Below are the code and all the weights of a small trained network. Each question names an input and a class and asks about switching units off, where a switched-off unit gives its printed mean instead of its output.

import numpy as np


def w(rows, s, z=0):
    codes = np.array(rows[::2]) - 128.0
    scale = np.full(codes.shape[1], s)
    scale[-1] = z or s
    return codes * scale


def norm(h):
    return h / np.sqrt((h * h).mean(-1, keepdims=True) + 1e-5)


def f(y):
    return np.maximum(y, 0)


def log_softmax(a):
    a = a - a.max(-1, keepdims=True)
    return a - np.log(np.exp(a).sum(-1, keepdims=True))


def net(x, mask):
    res = np.array(x, float).reshape(1, 8) / 4 @ E
    u = 0
    for l in range(4):
        y = f(norm(res) @ A[l][:, :-1].T + A[l][:, -1])
        res = res + np.where(mask[u : u + 5], y, B[l][:, -1]) @ B[l][:, :-1]
        u += 5
    return log_softmax(norm(res)[-1] @ U[:, :-1].T + U[:, -1])


A, B = {}, {}
E = w([
[162,51,53],'x0',
[75,102,192],'x1',
[58,63,2],'x2',
[159,57,124],'x3',
[111,182,62],'x4',
[26,131,132],'x5',
[130,243,162],'x6',
[169,56,115],'x7',
],0.0074)
A[0] = w([
[56,111,128,5],'L0N0',
[76,151,19,12],'L0N1',
[65,118,180,93],'L0N2',
[67,48,161,76],'L0N3',
[130,229,2,44],'L0N4',
],0.0097,0.0018)
B[0] = w([
[191,198,89,167],'L0N0',
[92,108,165,220],'L0N1',
[1,73,111,198],'L0N2',
[103,126,176,219],'L0N3',
[97,52,92,252],'L0N4',
],0.0075,0.004)
A[1] = w([
[157,156,147,30],'L1N0',
[151,121,120,2],'L1N1',
[194,171,101,101],'L1N2',
[192,104,112,113],'L1N3',
[136,251,124,125],'L1N4',
],0.011,0.0039)
B[1] = w([
[152,132,159,144],'L1N0',
[172,160,169,128],'L1N1',
[254,74,62,187],'L1N2',
[24,120,99,206],'L1N3',
[166,85,227,253],'L1N4',
],0.0063,0.0034)
A[2] = w([
[50,185,147,251],'L2N0',
[126,66,148,150],'L2N1',
[108,125,111,209],'L2N2',
[148,29,171,190],'L2N3',
[104,251,79,164],'L2N4',
],0.014,0.0028)
B[2] = w([
[155,45,176,231],'L2N0',
[166,99,67,204],'L2N1',
[155,97,132,173],'L2N2',
[255,77,121,255],'L2N3',
[100,58,122,170],'L2N4',
],0.0096,0.0074)
A[3] = w([
[113,71,118,15],'L3N0',
[118,116,135,42],'L3N1',
[155,58,176,184],'L3N2',
[131,169,112,24],'L3N3',
[254,55,90,3],'L3N4',
],0.0062,0.0023)
B[3] = w([
[237,151,254,151],'L3N0',
[81,216,98,128],'L3N1',
[105,50,131,253],'L3N2',
[63,253,61,128],'L3N3',
[115,191,99,244],'L3N4',
],0.0048,0.0051)
U = w([
[211,3,113,152],'0',
[172,136,190,155],'1',
[19,119,60,114],'2',
[52,178,242,142],'3',
[82,251,101,8],'4',
],0.015,0.014)

Each question gives the input, the list of numbers given to net, and the class t.
The units are the neurons (one row each of A and B). Each row of codes is followed by its name. A weight is (code - 128) times the scale printed after its matrix; where a second scale follows, it is the last column's (A, B and U).
mask holds one flag per neuron, layer by layer. A switched-off neuron (its flag False) gives its mean, the last column of its row in B, instead of its output. The means were averaged over made-up inputs and are rounded, as every weight is.
A unit's drop is (log p(t) with every unit on - log p(t) with that unit switched off) / (log p(t) with every unit on - log p(t) with every unit switched off).
The circuit of an input: a set's keep is (log p(t) with only the set's units on - log p(t) with every unit switched off) / (log p(t) with every unit on - log p(t) with every unit switched off). Starting from the 12 units with the biggest drops (on a tie, the unit counted first), units are removed one at a time, each time the one whose removal leaves the highest keep (on an exact tie, the one counted first), for as long as the keep stays at least 0.8.
circuit, biggest first: the units of the circuit, biggest drop first
top k neurons: the k neurons with the biggest drops, biggest first
k most important neurons of layer l: the k neurons of layer l with the biggest drops, biggest first
drop of u: that unit's drop, to one decimal
input [0,4,-5,-2,0,-1,1,-5], class 3: circuit, biggest first -> [L2N3]
input [5,-5,6,-5,6,-2,-1,-1], class 2: circuit, biggest first -> [L2N3 L2N0]
input [-8,0,0,4,8,3,-7,-1], class 3: circuit, biggest first -> [L2N3 L2N1 L0N0]
input [5,-8,1,-2,-4,-1,7,-1], class 2: circuit, biggest first -> [L0N4 L2N3 L2N0 L1N4]
input [0,-3,-1,-8,4,8,4,-2], class 1: 2 most important neurons of layer 2 -> [L2N0 L2N4]
input [8,-2,-3,-2,8,-1,2,-3], class 2: top 2 neurons -> [L0N4 L2N3]
input [6,-8,-2,-7,0,-1,2,0], class 2: top 2 neurons -> [L0N4 L2N3]
input [4,-3,8,-1,0,2,6,-3], class 2: 2 most important neurons of layer 2 -> [L2N3 L2N1]
input [2,3,-2,0,1,-2,8,-1], class 3: top 3 neurons -> [L2N3 L2N1 L2N0]
input [1,-8,7,-1,4,6,-2,4], class 2: 2 most important neurons of layer 1 -> [L1N4 L1N2]
input [7,6,-5,-8,1,-4,6,-4], class 3: drop of L2N3 -> 0.8
input [-6,-5,-3,4,-7,0,3,-3], class 3: drop of L0N3 -> -0.1
input [2,1,-7,-2,6,-1,2,-5], class 3: drop of L0N1 -> -0.1
